Here is a tiny trained network, its code and every weight. The questions are about switching its units off for an input and a target symbol, where a switched-off unit gives its printed mean instead of its output.

import numpy as np


def w(rows, s, z=0):
    codes = np.array(rows[::2]) - 128.0
    scale = np.full(codes.shape[1], s)
    scale[-1] = z or s
    return codes * scale


def f(y):
    return y / 2 * (1 + np.tanh(0.7978845608 * (y + 0.044715 * y**3)))


def softmax(a):
    e = np.exp(a - a.max(-1, keepdims=True))
    return e / e.sum(-1, keepdims=True)


def log_softmax(a):
    a = a - a.max(-1, keepdims=True)
    return a - np.log(np.exp(a).sum(-1, keepdims=True))


def net(x, mask):
    ids = ['γηλπστψω'.index(c) for c in x.split()]
    T = len(ids)
    res = E[ids] + P[:T]
    r = res
    for j in range(3):
        rows = slice(2 * j, 2 * j + 2)
        q, k, v = (r @ M[0][rows].T for M in (Q, K, V))
        z = softmax(np.where(np.tri(T) > 0, q @ k.T / 2**0.5, -1e9)) @ v
        o = O[0][rows]
        res = res + np.where(mask[j], z, o[:, -1]) @ o[:, :-1]
    y = f(res @ A[0][:, :-1].T + A[0][:, -1])
    res = res + np.where(mask[3:27], y, B[0][:, -1]) @ B[0][:, :-1]
    return log_softmax(res[-1] @ U[:, :-1].T + U[:, -1])


Q, K, V, O, A, B = {}, {}, {}, {}, {}, {}
E = w([
[211,157,240],'γ',
[88,133,172],'η',
[57,180,250],'λ',
[140,147,81],'π',
[222,127,211],'σ',
[114,152,8],'τ',
[197,147,144],'ψ',
[185,154,87],'ω',
],0.015)
P = w([
[198,216,81],'0',
[146,6,165],'1',
[135,12,128],'2',
[230,31,158],'3',
[100,185,126],'4',
[143,172,141],'5',
[45,84,180],'6',
[155,110,136],'7',
[90,101,109],'8',
[183,235,71],'9',
[132,127,113],'10',
[163,144,118],'11',
[123,77,61],'12',
],0.015)
Q[0] = w([
[184,206,108],'h1',
[246,179,145],'h1',
[140,2,106],'h2',
[158,112,114],'h2',
[40,69,191],'h3',
[163,60,109],'h3',
],0.0097)
K[0] = w([
[216,173,75],'h1',
[222,183,254],'h1',
[191,189,107],'h2',
[75,174,40],'h2',
[159,141,111],'h3',
[164,228,106],'h3',
],0.0081)
V[0] = w([
[192,172,143],'h1',
[88,153,187],'h1',
[65,147,6],'h2',
[144,161,83],'h2',
[172,117,73],'h3',
[164,147,149],'h3',
],0.017)
O[0] = w([
[86,106,126,255],'h1',
[117,159,135,76],'h1',
[23,155,111,76],'h2',
[111,173,146,177],'h2',
[252,254,94,191],'h3',
[186,120,99,187],'h3',
],0.0092,0.0087)
A[0] = w([
[175,55,118,57],'n1',
[83,106,178,213],'n2',
[158,99,140,67],'n3',
[167,140,100,84],'n4',
[132,153,162,43],'n5',
[121,161,125,87],'n6',
[150,114,199,217],'n7',
[119,167,220,113],'n8',
[163,111,60,68],'n9',
[12,97,189,70],'n10',
[29,122,196,254],'n11',
[219,179,121,154],'n12',
[151,120,81,114],'n13',
[28,144,41,253],'n14',
[152,73,194,147],'n15',
[113,58,104,143],'n16',
[114,118,173,60],'n17',
[143,185,109,126],'n18',
[100,97,164,231],'n19',
[149,148,151,107],'n20',
[194,166,167,101],'n21',
[74,116,158,51],'n22',
[130,192,8,113],'n23',
[134,200,166,135],'n24',
],0.011,0.0048)
B[0] = w([
[156,176,105,172],'n1',
[174,129,82,130],'n2',
[97,208,90,149],'n3',
[128,146,165,160],'n4',
[78,139,156,126],'n5',
[144,165,94,134],'n6',
[116,99,89,184],'n7',
[125,182,80,147],'n8',
[134,147,172,162],'n9',
[137,126,53,126],'n10',
[172,103,100,134],'n11',
[112,123,178,247],'n12',
[139,121,144,154],'n13',
[160,98,134,190],'n14',
[91,101,28,177],'n15',
[193,254,129,135],'n16',
[135,153,142,123],'n17',
[113,126,122,166],'n18',
[208,143,89,135],'n19',
[131,106,141,146],'n20',
[87,146,187,201],'n21',
[128,207,146,121],'n22',
[117,83,193,213],'n23',
[122,163,75,162],'n24',
],0.0066,0.015)
U = w([
[221,239,76,163],'γ',
[149,96,106,254],'η',
[206,190,2,21],'λ',
[117,162,140,88],'π',
[234,128,159,20],'σ',
[55,188,86,186],'τ',
[159,126,196,49],'ψ',
[126,154,176,66],'ω',
],0.0063,0.0081)

Each question gives the input, a string of symbols that net reads in full, and the target symbol t.
The units are the heads (2 rows each of Q, K, V and O) and the neurons (one row each of A and B). Each row of codes is followed by its name. A weight is (code - 128) times the scale printed after its matrix; where a second scale follows, it is the last column's (O, A, B and U).
mask holds one flag per unit, heads first, then neurons. A switched-off unit (its flag False) gives its mean, the last column of its rows in O or B, instead of its output. The means were averaged over made-up inputs and are rounded, as every weight is.
A unit's drop is (log p(t) with every unit on - log p(t) with that unit switched off) / (log p(t) with every unit on - log p(t) with every unit switched off).
The circuit of an input: a set's keep is (log p(t) with only the set's units on - log p(t) with every unit switched off) / (log p(t) with every unit on - log p(t) with every unit switched off). Starting from the 12 units with the biggest drops (on a tie, the unit counted first), units are removed one at a time, each time the one whose removal leaves the highest keep (on an exact tie, the one counted first), for as long as the keep stays at least 0.8.
units of the circuit, in order: the units of the circuit, biggest drop first
most important unit: the unit with the biggest drop
k most important neurons: the k neurons with the biggest drops, biggest first
which heads matter: for each layer, one digit per head in row order, 1 if its drop is at least 0.15 and else 0, layers parted by /
drop of u: that unit's drop, to one decimal
input γ λ γ σ, target γ: units of the circuit, in order : (n1 n3 h2)
input γ τ ω, target γ: 3 most important neurons : (n1 n3 n23)
input σ τ σ η, target γ: units of the circuit, in order : (n1 h2 h3)
input γ π ψ, target γ: units of the circuit, in order : (n1 n3 h2)
input λ σ ω ψ ω λ σ τ τ ω, target η: units of the circuit, in order : (h3 h1)
input λ τ τ σ ω τ τ ω ω γ, target τ: units of the circuit, in order : (h2)
input λ σ η, target λ: which heads matter : 001
input ψ λ τ η σ ψ π η γ σ, target η: which heads matter : 001
input τ λ ω π λ, target η: units of the circuit, in order : (h2 h3 n15)
input τ λ ω, target τ: which heads matter : 010
input τ τ σ, target γ: which heads matter : 000
input τ τ ψ, target τ: which heads matter : 011
input π λ η η γ σ γ τ ψ η, target η: which heads matter : 001
input τ ω ψ γ η λ ω τ π τ, target η: units of the circuit, in order : (h3 n23 n14)
input λ π τ, target γ: most important unit : n16
input σ η γ ψ ψ σ τ, target γ: 2 most important neurons : (n1 n23)
input σ ψ π, target γ: which heads matter : 010
input ω π π η, target γ: which heads matter : 001
input τ σ η σ ψ ψ τ ψ ψ ψ, target η: units of the circuit, in order : (h3 h1 h2)
input η π γ ω ω ω ω τ σ τ, target η: most important unit : n23
input τ ω ψ η ψ σ λ, target γ: 2 most important neurons : (n8 n23)
input τ ψ σ, target τ: drop of h2 : 1.0
input τ η τ τ, target τ: drop of h2 : 2.0
input τ τ π, target τ: drop of n23 : 0.1
input τ σ π, target τ: drop of n7 : 0.0
